Below is a small trained network, with its code and all its weights. Each question gives an input and a target symbol and asks what happens when units are switched off, that is, made to give their printed mean instead of their output.

import numpy as np


def w(rows, s, z=0):
    codes = np.array(rows[::2]) - 128.0
    scale = np.full(codes.shape[1], s)
    scale[-1] = z or s
    return codes * scale


def norm(h):
    return h / np.sqrt((h * h).mean(-1, keepdims=True) + 1e-5)


def softmax(a):
    e = np.exp(a - a.max(-1, keepdims=True))
    return e / e.sum(-1, keepdims=True)


def log_softmax(a):
    a = a - a.max(-1, keepdims=True)
    return a - np.log(np.exp(a).sum(-1, keepdims=True))


def net(x, mask):
    ids = ['ΛΣαβγεμξπφ'.index(c) for c in x.split()]
    T = len(ids)
    res = E[ids] + P[:T]
    u = 0
    for l in range(3):
        r = norm(res)
        for j in range(3):
            rows = slice(2 * j, 2 * j + 2)
            q, k, v = (r @ M[l][rows].T for M in (Q, K, V))
            z = softmax(np.where(np.tri(T) > 0, q @ k.T / 2**0.5, -1e9)) @ v
            o = O[l][rows]
            res = res + np.where(mask[u + j], z, o[:, -1]) @ o[:, :-1]
        u += 3
    return log_softmax(norm(res)[-1] @ U[:, :-1].T + U[:, -1])


Q, K, V, O = {}, {}, {}, {}
E = w([
[126,160,171,148,151,131,161,46,94,63,191,90],'Λ',
[106,49,164,42,127,92,82,89,110,116,154,116],'Σ',
[178,161,89,70,199,184,127,147,93,135,178,124],'α',
[166,98,233,110,139,120,35,113,134,109,107,192],'β',
[116,119,123,118,80,144,89,169,138,67,86,141],'γ',
[115,91,142,167,126,87,143,138,34,169,95,131],'ε',
[137,164,191,95,50,141,94,93,150,165,183,127],'μ',
[193,115,179,115,131,108,95,110,168,151,99,47],'ξ',
[76,130,182,163,151,189,117,128,133,164,138,107],'π',
[168,48,176,49,94,185,180,77,78,121,2,74],'φ',
],0.0046)
P = w([
[151,72,129,139,84,103,37,140,111,96,148,109],'0',
[114,173,201,99,155,116,135,137,111,148,114,51],'1',
[155,179,147,86,93,205,68,2,59,93,102,128],'2',
[144,74,124,131,95,137,151,157,161,115,142,168],'3',
[96,168,177,103,176,122,151,143,118,155,101,95],'4',
[136,184,96,104,103,212,94,16,117,140,101,185],'5',
[140,68,92,154,107,144,177,151,174,106,158,204],'6',
[89,178,176,98,177,115,151,152,120,150,101,106],'7',
],0.0056)
Q[0] = w([
[49,108,169,170,179,79,116,235,192,210,130,100],'0.h1',
[134,136,176,48,159,134,99,215,93,112,113,76],'0.h1',
[148,73,159,63,146,171,83,36,175,51,92,152],'0.h2',
[147,72,159,168,86,7,144,231,178,124,137,112],'0.h2',
[148,17,140,88,32,100,177,177,168,1,81,174],'0.h3',
[37,180,89,171,137,127,136,194,116,66,67,79],'0.h3',
],0.005)
K[0] = w([
[2,178,182,123,138,144,78,123,85,186,91,83],'0.h1',
[71,89,144,128,118,89,69,152,121,135,124,152],'0.h1',
[123,86,57,151,68,195,76,111,179,143,148,157],'0.h2',
[137,135,136,182,96,113,138,76,22,106,93,114],'0.h2',
[75,163,82,132,137,118,231,129,153,132,80,190],'0.h3',
[126,135,192,90,99,76,149,226,153,94,129,87],'0.h3',
],0.0065)
V[0] = w([
[98,174,130,145,208,190,162,153,31,61,198,197],'0.h1',
[113,139,144,23,58,148,95,120,1,170,86,108],'0.h1',
[131,77,152,154,22,91,119,131,113,101,180,241],'0.h2',
[187,9,64,221,130,160,184,143,116,108,175,128],'0.h2',
[87,197,210,90,209,138,184,133,98,236,88,108],'0.h3',
[121,188,157,103,200,230,100,140,226,66,165,109],'0.h3',
],0.0031)
O[0] = w([
[113,52,231,98,2,156,114,162,94,161,94,79,87],'0.h1',
[161,151,39,246,100,121,61,113,72,131,161,115,254],'0.h1',
[200,160,121,179,47,131,112,171,101,216,163,56,208],'0.h2',
[218,159,187,186,111,141,232,173,59,111,186,156,84],'0.h2',
[140,119,156,217,245,209,121,138,52,123,198,88,49],'0.h3',
[107,79,80,92,147,200,82,97,140,79,112,7,149],'0.h3',
],0.0033,0.0034)
Q[1] = w([
[115,236,135,113,101,190,104,45,90,127,106,178],'1.h1',
[97,123,197,132,226,12,175,170,154,186,180,137],'1.h1',
[131,72,153,188,65,208,50,19,160,126,189,159],'1.h2',
[39,129,206,182,140,98,190,147,219,128,211,100],'1.h2',
[158,147,91,123,86,253,132,29,46,111,58,141],'1.h3',
[126,162,123,187,127,167,133,129,114,5,238,126],'1.h3',
],0.0055)
K[1] = w([
[143,104,223,182,112,166,138,96,128,91,79,160],'1.h1',
[80,157,142,99,175,85,123,165,83,154,88,58],'1.h1',
[167,76,99,118,158,207,184,141,130,132,128,155],'1.h2',
[33,125,199,129,142,132,187,109,169,103,137,120],'1.h2',
[92,114,79,168,106,158,254,144,146,120,78,172],'1.h3',
[189,116,82,190,114,146,96,103,149,87,219,176],'1.h3',
],0.0074)
V[1] = w([
[101,242,142,95,116,151,72,61,78,111,151,107],'1.h1',
[176,26,156,148,116,112,90,67,179,131,47,204],'1.h1',
[139,25,88,169,99,88,153,166,230,79,192,156],'1.h2',
[188,82,151,170,103,94,119,123,168,148,160,67],'1.h2',
[122,93,130,156,93,64,160,189,106,181,132,154],'1.h3',
[86,255,123,189,185,161,162,105,49,158,171,60],'1.h3',
],0.0034)
O[1] = w([
[149,116,74,119,151,194,246,150,35,153,88,139,254],'1.h1',
[20,189,141,106,74,94,163,176,131,77,209,93,214],'1.h1',
[102,187,149,87,166,123,119,236,17,28,134,77,78],'1.h2',
[94,173,60,129,166,140,198,155,111,56,129,145,190],'1.h2',
[85,81,88,119,173,159,123,78,62,67,87,47,109],'1.h3',
[122,160,130,4,43,115,67,217,160,89,132,119,68],'1.h3',
],0.0033,0.0029)
Q[2] = w([
[163,186,117,102,94,213,78,31,93,137,122,129],'2.h1',
[163,163,174,172,158,43,142,194,131,144,97,125],'2.h1',
[85,91,159,118,176,1,103,174,67,205,61,105],'2.h2',
[162,166,126,112,59,177,119,50,131,116,155,146],'2.h2',
[79,94,119,140,163,173,191,155,149,92,87,119],'2.h3',
[95,175,123,209,169,94,92,169,114,125,169,97],'2.h3',
],0.0062)
K[2] = w([
[164,81,150,167,116,128,154,223,175,123,210,174],'2.h1',
[162,185,199,78,181,112,30,155,148,209,30,69],'2.h1',
[112,161,136,84,161,76,55,115,64,214,37,78],'2.h2',
[130,1,125,158,66,90,187,225,164,102,215,206],'2.h2',
[88,40,116,188,138,111,180,167,142,83,109,95],'2.h3',
[37,135,155,151,178,154,73,143,181,134,115,144],'2.h3',
],0.006)
V[2] = w([
[73,109,197,146,181,120,107,232,61,122,81,170],'2.h1',
[87,194,140,108,175,180,133,125,138,254,131,119],'2.h1',
[172,35,97,125,91,68,91,164,150,85,94,226],'2.h2',
[142,242,109,177,83,195,110,122,137,78,46,127],'2.h2',
[252,165,123,110,105,35,135,85,193,84,132,130],'2.h3',
[121,248,119,76,127,228,132,89,125,167,52,93],'2.h3',
],0.0037)
O[2] = w([
[90,51,65,131,59,108,174,135,105,165,181,236,119],'2.h1',
[149,167,76,125,46,125,107,43,37,100,112,114,4],'2.h1',
[113,89,108,63,137,48,186,121,180,131,99,43,148],'2.h2',
[95,184,175,168,105,66,169,59,157,104,187,165,229],'2.h2',
[144,76,103,73,67,171,160,139,79,191,92,212,85],'2.h3',
[117,54,114,171,123,2,155,229,148,69,168,113,212],'2.h3',
],0.0042,0.0032)
U = w([
[156,79,143,186,188,86,253,43,155,162,117,96,30],'Λ',
[199,32,61,120,188,170,104,251,122,174,116,89,206],'Σ',
[142,232,81,46,225,122,154,139,145,104,120,224,77],'α',
[183,107,108,199,55,114,126,134,57,163,180,226,214],'β',
[72,148,129,207,189,141,62,136,120,51,173,88,214],'γ',
[25,77,25,82,151,119,74,51,38,123,63,85,193],'ε',
[79,121,116,61,61,27,147,175,218,111,150,103,122],'μ',
[217,239,97,135,84,104,49,69,134,155,85,63,4],'ξ',
[75,117,222,105,122,187,50,91,196,188,70,187,112],'π',
[119,144,231,62,83,181,193,177,52,73,111,74,65],'φ',
],0.0053,0.0013)

Each question gives the input, a string of symbols that net reads in full, and the target symbol t.
The units are the heads (2 rows each of Q, K, V and O). Each row of codes is followed by its name. A weight is (code - 128) times the scale printed after its matrix; where a second scale follows, it is the last column's (O and U).
mask holds one flag per head, layer by layer. A switched-off head (its flag False) gives its mean, the last column of its rows in O, instead of its output. The means were averaged over made-up inputs and are rounded, as every weight is.
A unit's drop is (log p(t) with every unit on - log p(t) with that unit switched off) / (log p(t) with every unit on - log p(t) with every unit switched off).
The circuit of an input: a set's keep is (log p(t) with only the set's units on - log p(t) with every unit switched off) / (log p(t) with every unit on - log p(t) with every unit switched off). Starting from all 9 units, units are removed one at a time, each time the one whose removal leaves the highest keep (on an exact tie, the one counted first), for as long as the keep stays at least 0.8.
units of the circuit, in order: the units of the circuit, biggest drop first
most important unit: the unit with the biggest drop
heads that matter: for each layer, one digit per head in row order, 1 if its drop is at least 0.15 and else 0, layers parted by /
drop of u: that unit's drop, to one decimal
input φ γ π π γ ξ, target β: heads that matter : 010 / 010 / 100
input Λ π β π ε ε π, target γ: units of the circuit, in order : 2.h3, 1.h2
input γ π ε, target Λ: most important unit : 0.h3
input ε γ γ, target ε: units of the circuit, in order : 0.h3, 2.h2, 1.h3
input γ γ Σ π ξ γ, target β: heads that matter : 010 / 010 / 000
input ε ξ γ μ ξ β π β, target β: units of the circuit, in order : 2.h1, 2.h2
input Σ γ β ε β π ξ, target γ: heads that matter : 001 / 010 / 000
input π β γ, target β: heads that matter : 000 / 010 / 000
input ε Σ Λ, target ε: units of the circuit, in order : 0.h2, 1.h3, 2.h2, 0.h3
input Σ π ε, target Σ: heads that matter : 000 / 001 / 110
input α γ Λ α μ γ, target φ: units of the circuit, in order : 0.h1, 1.h2
input γ Λ ε γ β ε, target Λ: heads that matter : 000 / 000 / 010
input γ β ε π γ, target γ: units of the circuit, in order : 0.h3, 2.h2
input γ ε ε ξ π γ, target α: heads that matter : 100 / 000 / 000
input α γ μ, target φ: most important unit : 1.h1
input ξ γ ε ε ε α, target ε: units of the circuit, in order : 1.h3, 2.h2
input ε ξ μ γ π π, target Λ: units of the circuit, in order : 2.h2, 1.h3
input φ γ γ β γ φ, target μ: heads that matter : 000 / 100 / 000
input φ φ π Σ γ φ, target Σ: units of the circuit, in order : 2.h2, 0.h3, 0.h2
input γ ε γ ε β, target β: heads that matter : 000 / 000 / 100
input γ γ β ξ γ Σ, target α: units of the circuit, in order : 0.h1
input γ γ Σ γ γ β γ Σ, target Σ: units of the circuit, in order : 1.h1, 2.h2
input β γ γ β, target μ: units of the circuit, in order : 2.h2, 1.h1
input ξ Σ μ Σ π Λ, target Σ: heads that matter : 000 / 000 / 010
input γ γ γ γ γ μ π, target γ: heads that matter : 000 / 010 / 000
input Σ π γ α π, target π: drop of 1.h2 : 0.3
input π ε ε γ γ γ, target Λ: drop of 1.h3 : 0.2
input γ α β ε π π β, target γ: drop of 0.h2 : 0.0
